Below are the code and all the weights of a small trained network. Each question names an input and a class and asks about switching units off, where a switched-off unit gives its printed mean instead of its output.

import numpy as np


def w(rows, s, z=0):
    codes = np.array(rows[::2]) - 128.0
    scale = np.full(codes.shape[1], s)
    scale[-1] = z or s
    return codes * scale


def norm(h):
    return h / np.sqrt((h * h).mean(-1, keepdims=True) + 1e-5)


def f(y):
    return y / 2 * (1 + np.tanh(0.7978845608 * (y + 0.044715 * y**3)))


def log_softmax(a):
    a = a - a.max(-1, keepdims=True)
    return a - np.log(np.exp(a).sum(-1, keepdims=True))


def net(x, mask):
    res = np.array(x, float).reshape(1, 7) / 4 @ E
    u = 0
    for l in range(4):
        y = f(norm(res) @ A[l][:, :-1].T + A[l][:, -1])
        res = res + np.where(mask[u : u + 5], y, B[l][:, -1]) @ B[l][:, :-1]
        u += 5
    return log_softmax(norm(res)[-1] @ U[:, :-1].T + U[:, -1])


A, B = {}, {}
E = w([
[169,103,168,22,134,89,152,78,93,242],'x0',
[126,121,136,121,122,133,134,140,135,134],'x1',
[146,145,39,154,56,184,97,136,99,164],'x2',
[132,124,116,138,135,119,117,113,117,123],'x3',
[124,122,248,120,85,140,75,179,4,131],'x4',
[129,126,141,122,122,135,138,144,140,133],'x5',
[94,144,114,126,124,115,121,100,109,125],'x6',
],0.0042)
A[0] = w([
[80,130,179,168,106,64,118,230,69,74,114],'L0N1',
[10,42,116,156,174,118,119,188,189,59,128],'L0N2',
[121,238,40,125,136,122,63,145,174,197,32],'L0N3',
[120,113,103,136,220,147,169,110,163,105,202],'L0N4',
[19,141,115,158,122,128,40,4,124,160,249],'L0N5',
],0.0035,0.0022)
B[0] = w([
[108,89,163,94,155,178,95,100,104,64,235],'L0N1',
[167,202,132,182,102,128,171,131,137,94,230],'L0N2',
[131,75,133,161,158,148,125,194,104,161,162],'L0N3',
[126,254,210,163,93,102,202,81,92,136,249],'L0N4',
[176,113,171,111,126,144,156,180,180,132,251],'L0N5',
],0.0056,0.0018)
A[1] = w([
[76,163,159,209,127,170,2,225,52,102,2],'L1N1',
[114,68,209,143,95,198,90,148,90,88,125],'L1N2',
[33,75,213,72,224,111,34,55,114,61,241],'L1N3',
[66,85,135,139,78,166,41,164,9,147,151],'L1N4',
[149,122,161,181,199,89,106,102,119,27,193],'L1N5',
],0.003,0.0006)
B[1] = w([
[98,68,138,2,125,178,65,59,208,62,227],'L1N1',
[81,110,91,141,93,172,90,158,100,63,219],'L1N2',
[139,104,167,106,187,186,105,227,121,174,251],'L1N3',
[220,248,124,165,121,36,130,70,247,161,231],'L1N4',
[78,176,123,94,127,230,151,172,125,101,189],'L1N5',
],0.0047,0.002)
A[2] = w([
[118,188,89,193,111,122,182,188,218,80,124],'L2N1',
[111,51,3,178,138,164,165,90,103,196,197],'L2N2',
[149,52,177,71,124,152,130,98,132,146,180],'L2N3',
[146,104,73,65,151,106,231,89,89,172,124],'L2N4',
[125,136,23,204,63,165,89,186,128,107,2],'L2N5',
],0.0049,0.00092)
B[2] = w([
[92,130,110,145,171,50,144,130,37,130,253],'L2N1',
[68,143,142,61,79,194,195,224,129,166,194],'L2N2',
[144,159,51,163,185,76,163,112,117,117,189],'L2N3',
[113,84,152,131,105,238,123,133,194,94,205],'L2N4',
[49,2,121,71,199,81,141,54,107,218,195],'L2N5',
],0.0063,0.0042)
A[3] = w([
[175,130,114,120,2,111,81,109,99,105,200],'L3N1',
[161,143,152,106,138,99,103,152,98,170,9],'L3N2',
[94,141,167,146,150,141,148,72,183,127,68],'L3N3',
[141,136,132,133,85,166,102,110,121,193,110],'L3N4',
[105,96,68,99,60,159,97,130,144,100,23],'L3N5',
],0.0078,0.0012)
B[3] = w([
[119,64,44,199,95,125,158,63,98,165,252],'L3N1',
[166,166,114,121,108,30,95,218,113,160,228],'L3N2',
[254,93,140,187,148,172,44,73,164,137,250],'L3N3',
[123,224,135,213,77,88,93,158,106,82,217],'L3N4',
[145,100,97,58,80,95,131,81,192,76,249],'L3N5',
],0.0075,0.0015)
U = w([
[119,240,137,227,201,50,214,79,105,47,92],'0',
[87,138,203,96,165,251,65,192,94,15,225],'1',
[227,78,182,151,202,205,144,44,220,188,130],'2',
[192,167,193,50,171,37,68,220,86,182,179],'3',
[2,51,57,114,203,107,196,127,63,200,225],'4',
[99,40,44,76,48,118,40,28,165,68,109],'5',
[130,143,80,46,8,218,210,198,220,189,5],'6',
[184,182,57,233,18,70,76,129,48,202,39],'7',
],0.0088,0.0012)

Each question gives the input, the list of numbers given to net, and the class t.
The units are the neurons (one row each of A and B). Each row of codes is followed by its name. A weight is (code - 128) times the scale printed after its matrix; where a second scale follows, it is the last column's (A, B and U).
mask holds one flag per neuron, layer by layer. A switched-off neuron (its flag False) gives its mean, the last column of its row in B, instead of its output. The means were averaged over made-up inputs and are rounded, as every weight is.
A unit's drop is (log p(t) with every unit on - log p(t) with that unit switched off) / (log p(t) with every unit on - log p(t) with every unit switched off).
The circuit of an input: a set's keep is (log p(t) with only the set's units on - log p(t) with every unit switched off) / (log p(t) with every unit on - log p(t) with every unit switched off). Starting from the 12 units with the biggest drops (on a tie, the unit counted first), units are removed one at a time, each time the one whose removal leaves the highest keep (on an exact tie, the one counted first), for as long as the keep stays at least 0.8.
units of the circuit, in order: the units of the circuit, biggest drop first
most important unit: the unit with the biggest drop
top k neurons: the k neurons with the biggest drops, biggest first
k most important neurons of layer l: the k neurons of layer l with the biggest drops, biggest first
input [0,4,2,-3,-5,4,-3], class 4: units of the circuit, in order : [L2N1]
input [-8,-3,4,7,1,-4,7], class 5: units of the circuit, in order : [L1N1; L3N5]
input [1,-8,1,-7,4,8,-6], class 7: top 3 neurons : [L1N4; L2N4; L3N1]
input [-1,-5,7,-5,5,4,2], class 5: units of the circuit, in order : [L1N1; L3N5]
input [8,-5,-5,6,-1,0,7], class 2: top 2 neurons : [L2N4; L2N1]
input [0,-2,4,8,6,-7,1], class 5: 2 most important neurons of layer 1 : [L1N1; L1N2]
input [8,1,-3,-3,-3,3,3], class 2: units of the circuit, in order : [L2N4; L3N3]
input [4,-4,1,4,-7,2,-4], class 6: top 3 neurons : [L2N2; L1N4; L2N5]
input [5,-2,6,-4,0,2,8], class 6: 3 most important neurons of layer 2 : [L2N2; L2N4; L2N1]
input [4,3,2,-2,4,-3,2], class 7: units of the circuit, in order : [L3N1; L2N5]
input [4,-5,6,-8,1,1,-8], class 7: 2 most important neurons of layer 1 : [L1N4; L1N5]
input [8,-5,-7,3,0,-8,3], class 2: 3 most important neurons of layer 2 : [L2N4; L2N1; L2N2]
input [1,-5,1,5,2,-4,-7], class 7: top 4 neurons : [L1N4; L2N4; L3N1; L0N2]
input [-6,8,3,-3,-5,2,-7], class 4: units of the circuit, in order : [L2N5]
input [0,8,4,-6,2,2,-8], class 5: top 2 neurons : [L0N4; L1N2]
input [0,8,4,1,3,1,3], class 5: top 2 neurons : [L1N1; L1N2]
input [0,6,-2,-5,-8,-2,-1], class 0: 2 most important neurons of layer 0 : [L0N4; L0N2]
input [-6,3,1,8,0,-7,-1], class 4: top 3 neurons : [L2N1; L2N5; L0N2]
input [0,-1,-8,0,2,5,-3], class 1: top 2 neurons : [L1N5; L2N1]
input [0,1,1,-1,0,5,-5], class 4: most important unit : L0N4
input [-4,6,4,4,1,-7,-7], class 5: top 2 neurons : [L1N1; L3N5]
input [2,-6,-6,5,-1,1,0], class 2: top 2 neurons : [L3N3; L2N1]
input [-6,-6,7,3,-1,3,2], class 4: top 2 neurons : [L2N5; L2N1]
